Read these off the table that follows. Counting starts at 0.
1) Report the entry in row 1 and column 0.
2) Report the entry at row 0, column 0.
3) Report the entry at row 0, column 1.
4) Report the entry in the bottom-left corner.
5) Report the entry in row 2 and column 1.
6) Report the entry at row 2, column 0.
4	5	2	4	6	3	3	6	4	3	5	4	4	3	5	4
5	5	5	5	5	5	5	5	5	5	5	5	5	5	5	5
6	5	5	1	2	3	4	6	7	8	3	4	4	6	4	7
6	4	7	4	2	7	8	5	8	9	3	5	4	8	4	8
5	5	5	5	5	5	5	5	5	5	5	5	5	5	5	5
3	4	3	4	5	4	4	5	4	3	4	3	3	3	4	4
5	4	7	8	6	8	8	3	4	4	6	6	6	6	5	4
5	6	3	6	8	1	1	5	3	2	7	5	6	1	6	3
5	5	5	5	5	5	5	5	5	5	5	5	5	5	5	5
5	6	3	6	8	0	0	6	3	2	7	5	6	1	6	3
4	3	5	6	6	6	6	3	4	3	6	5	5	4	4	4
4	4	4	4	5	4	4	4	4	4	5	4	4	4	4	4
5	5	5	5	5	5	5	5	5	5	5	5	5	5	5	5
1) 5
2) 4
3) 5
4) 5
5) 5
6) 6

[[ 12   3  -1   8  -9  -2  -5  -1   1   3   0  -1]
 [ -6 -11  -6  -8   1  -7   6   1  -8   7   0  -2]
 [ 11  10   7  -6  -7   4  -7  -7   0  -8   6  -5]
 [  4  -1   6 -48  -6  -5  -6 -19 -21 -21  20 -14]
 [ -5 -23  -9 -62 -10 -21   0 -16 -38  -9  20 -15]
 [ 12   4   9 -46 -11  -3 -10 -22 -19 -22  21 -16]
 [ -6   5  -8  56   6   5   5  24  23  24 -23  18]]
Counting starts at 0.
What is the entry just left of the smallest entry?
Answer: -9
What is the entry at row 0, column 0?
Answer: 12
What is the entry at row 0, column 1?
Answer: 3
What is the entry at row 0, column 2?
Answer: -1
What is the bottom-left entry?
Answer: -6
What is the entry in the top-right corner?
Answer: -1
The entry directly below -62: -46
What is the entry just right of the largest entry?
Answer: 6
What is the entry just left of the largest entry?
Answer: -8
What is the largest entry?
Answer: 56
What is the entry at row 1, column 2?
Answer: -6
The bottom-right entry -> 18
The entry at row 2, column 0: 11
What is the entry in row 1 and column 0?
Answer: -6
What is the entry directly below -15?
Answer: -16
The entry directly above the smallest entry -> -48
The entry in row 2 and column 2: 7
The top entry of the column that holds the largest entry -> 8
What is the entry just right of -62?
Answer: -10
The entry directly above -38 -> -21

[[ -0.58   2.74   2.34   2.19   4.26]
 [  5.81  -7.35   6.87   4.39   5.31]
 [ -1.80   2.85   3.34   1.36   5.71]
 [ 13.22   2.66 -13.72   9.52  -2.79]]
Rows and columns are numbered from 0.
The entry at row 2, column 0: -1.80
The entry in the bottom-left corner -> 13.22
The bottom entry of the column that holds the smallest entry -> -13.72
Report the top-right entry.
A: 4.26
The entry in row 1 and column 1: -7.35
The entry at row 0, column 2 -> 2.34
Report the entry in the top-left corner.
A: -0.58
The entry just left of 4.26: 2.19
The entry at row 1, column 0: 5.81
The entry directly below -7.35 -> 2.85
The entry just right of 2.85 -> 3.34
The entry directly below 2.34 is 6.87

m =
[[8008 5190 7201 8321 1448 6554 8723 7335 4013 5210]
 [5646 4606 4666 5007 6007 7984 4625 7276 3759 5763]
 [6019 6729 6540 6558 6186 6519 7052 6071 6050 6559]
 [7909 2441 9041 9442 1779 8201 6619 3908 2023 5762]]
Rows and columns are numbered from 0.
Report the entry just left of 9041.
A: 2441
Report the entry just right of 6519.
A: 7052
Report the entry in the bottom-right corner.
A: 5762
The entry just right of 7335 is 4013
Report the entry at row 0, column 2.
A: 7201
The entry in the bottom-left corner -> 7909
The entry at row 0, column 0 is 8008
Report the entry at row 0, column 1.
A: 5190
Report the entry directly below 6558.
A: 9442
The entry just left of the largest entry: 9041
Report the entry directly above 6729.
A: 4606
Report the entry in row 2 and column 0.
A: 6019
Report the entry just left of 7984.
A: 6007
The top-right entry: 5210
Report the entry directly below 7276.
A: 6071
The entry just right of 7984 -> 4625
The entry at row 2, column 2: 6540
Report the bottom entry of the column that holds the smallest entry.
A: 1779
Report the entry in row 1 and column 0.
A: 5646
The top entry of the column that holds the largest entry -> 8321
